Below is a small trained network, with its code and all its weights. Each question gives an input and a class and asks what happens when units are switched off, that is, made to give their printed mean instead of their output.

import numpy as np


def w(rows, s, z=0):
    codes = np.array(rows[::2]) - 128.0
    scale = np.full(codes.shape[1], s)
    scale[-1] = z or s
    return codes * scale


def f(y):
    return np.maximum(y, 0)


def log_softmax(a):
    a = a - a.max(-1, keepdims=True)
    return a - np.log(np.exp(a).sum(-1, keepdims=True))


def net(x, mask):
    res = np.array(x, float).reshape(1, 5) / 4 @ E
    y = f(res @ A[0][:, :-1].T + A[0][:, -1])
    res = res + np.where(mask, y, B[0][:, -1]) @ B[0][:, :-1]
    return log_softmax(res[-1] @ U[:, :-1].T + U[:, -1])


A, B = {}, {}
E = w([
[101,178,247],'x0',
[80,8,134],'x1',
[128,129,129],'x2',
[255,85,167],'x3',
[129,128,127],'x4',
],0.0081)
A[0] = w([
[189,28,167,154],'neuron 1',
[85,145,183,90],'neuron 2',
[212,122,144,24],'neuron 3',
[74,27,129,140],'neuron 4',
[108,128,238,23],'neuron 5',
[116,17,158,140],'neuron 6',
[196,117,175,60],'neuron 7',
[188,101,8,144],'neuron 8',
[142,70,52,111],'neuron 9',
[34,55,150,124],'neuron 10',
[116,145,194,41],'neuron 11',
[62,150,77,23],'neuron 12',
[143,176,225,81],'neuron 13',
[26,187,107,50],'neuron 14',
[207,102,124,2],'neuron 15',
[30,123,111,75],'neuron 16',
[108,237,93,110],'neuron 17',
[181,191,106,217],'neuron 18',
[193,66,189,11],'neuron 19',
[174,167,7,146],'neuron 20',
[54,175,137,69],'neuron 21',
[132,73,83,101],'neuron 22',
],0.011,0.0038)
B[0] = w([
[148,175,80,242],'neuron 1',
[82,76,72,195],'neuron 2',
[225,137,36,182],'neuron 3',
[143,184,200,250],'neuron 4',
[102,2,168,201],'neuron 5',
[148,186,193,240],'neuron 6',
[138,92,67,187],'neuron 7',
[73,73,174,253],'neuron 8',
[81,89,138,215],'neuron 9',
[197,214,187,253],'neuron 10',
[104,20,120,174],'neuron 11',
[247,65,20,192],'neuron 12',
[84,36,146,225],'neuron 13',
[181,90,111,251],'neuron 14',
[151,102,90,175],'neuron 15',
[226,110,25,229],'neuron 16',
[202,150,174,241],'neuron 17',
[112,194,195,235],'neuron 18',
[217,108,63,192],'neuron 19',
[96,61,241,238],'neuron 20',
[185,76,108,218],'neuron 21',
[129,111,208,188],'neuron 22',
],0.0068,0.0061)
U = w([
[211,87,11,53],'0',
[28,2,193,55],'1',
[108,146,150,254],'2',
[150,233,225,129],'3',
[107,127,143,227],'4',
[19,218,136,79],'5',
],0.0092,0.0091)

Each question gives the input, the list of numbers given to net, and the class t.
The units are the neurons (one row each of A and B). Each row of codes is followed by its name. A weight is (code - 128) times the scale printed after its matrix; where a second scale follows, it is the last column's (A, B and U).
mask holds one flag per neuron, in row order. A switched-off neuron (its flag False) gives its mean, the last column of its row in B, instead of its output. The means were averaged over made-up inputs and are rounded, as every weight is.
A unit's drop is (log p(t) with every unit on - log p(t) with that unit switched off) / (log p(t) with every unit on - log p(t) with every unit switched off).
The circuit of an input: a set's keep is (log p(t) with only the set's units on - log p(t) with every unit switched off) / (log p(t) with every unit on - log p(t) with every unit switched off). Starting from the 12 units with the biggest drops (on a tie, the unit counted first), units are removed one at a time, each time the one whose removal leaves the highest keep (on an exact tie, the one counted first), for as long as the keep stays at least 0.8.
circuit, biggest first: the units of the circuit, biggest drop first
most important unit: the unit with the biggest drop
top k neurons: the k neurons with the biggest drops, biggest first
input [-4,-8,-1,-1,8], class 3: circuit, biggest first => (neuron 18; neuron 17)
input [6,8,-5,-7,6], class 3: most important unit => neuron 10
input [-8,-3,-4,-6,-8], class 1: top 2 neurons => (neuron 20; neuron 8)
input [-7,7,1,2,4], class 1: top 2 neurons => (neuron 8; neuron 9)
input [-7,8,-7,-5,1], class 3: circuit, biggest first => (neuron 10; neuron 4)
input [4,7,-3,3,2], class 3: circuit, biggest first => (neuron 6; neuron 10)
input [8,-6,3,3,3], class 1: circuit, biggest first => (neuron 13; neuron 5)
input [4,7,2,1,-7], class 3: circuit, biggest first => (neuron 10; neuron 6)
input [8,-1,-6,-5,3], class 1: circuit, biggest first => (neuron 5; neuron 13)
input [-8,0,0,6,5], class 1: circuit, biggest first => (neuron 8; neuron 20)
input [-8,-8,-5,2,1], class 1: circuit, biggest first => (neuron 20; neuron 8)
input [-3,8,-7,-5,5], class 3: circuit, biggest first => (neuron 10; neuron 4)
input [-5,-4,0,-7,3], class 0: top 2 neurons => (neuron 12; neuron 16)
input [-8,5,-5,-2,-5], class 1: circuit, biggest first => (neuron 8)
input [6,-1,-5,5,6], class 1: top 3 neurons => (neuron 13; neuron 5; neuron 16)
input [5,-4,1,5,3], class 0: circuit, biggest first => (neuron 3; neuron 7)
input [7,8,-5,4,0], class 3: top 2 neurons => (neuron 6; neuron 10)
input [1,7,3,7,2], class 0: top 2 neurons => (neuron 19; neuron 1)
input [6,3,-4,1,-5], class 1: top 2 neurons => (neuron 5; neuron 13)
input [-4,7,-3,6,6], class 3: top neuron => (neuron 6)
input [-8,-6,7,0,-5], class 1: top 2 neurons => (neuron 20; neuron 8)
input [7,-5,-1,-6,-2], class 1: top 2 neurons => (neuron 13; neuron 5)
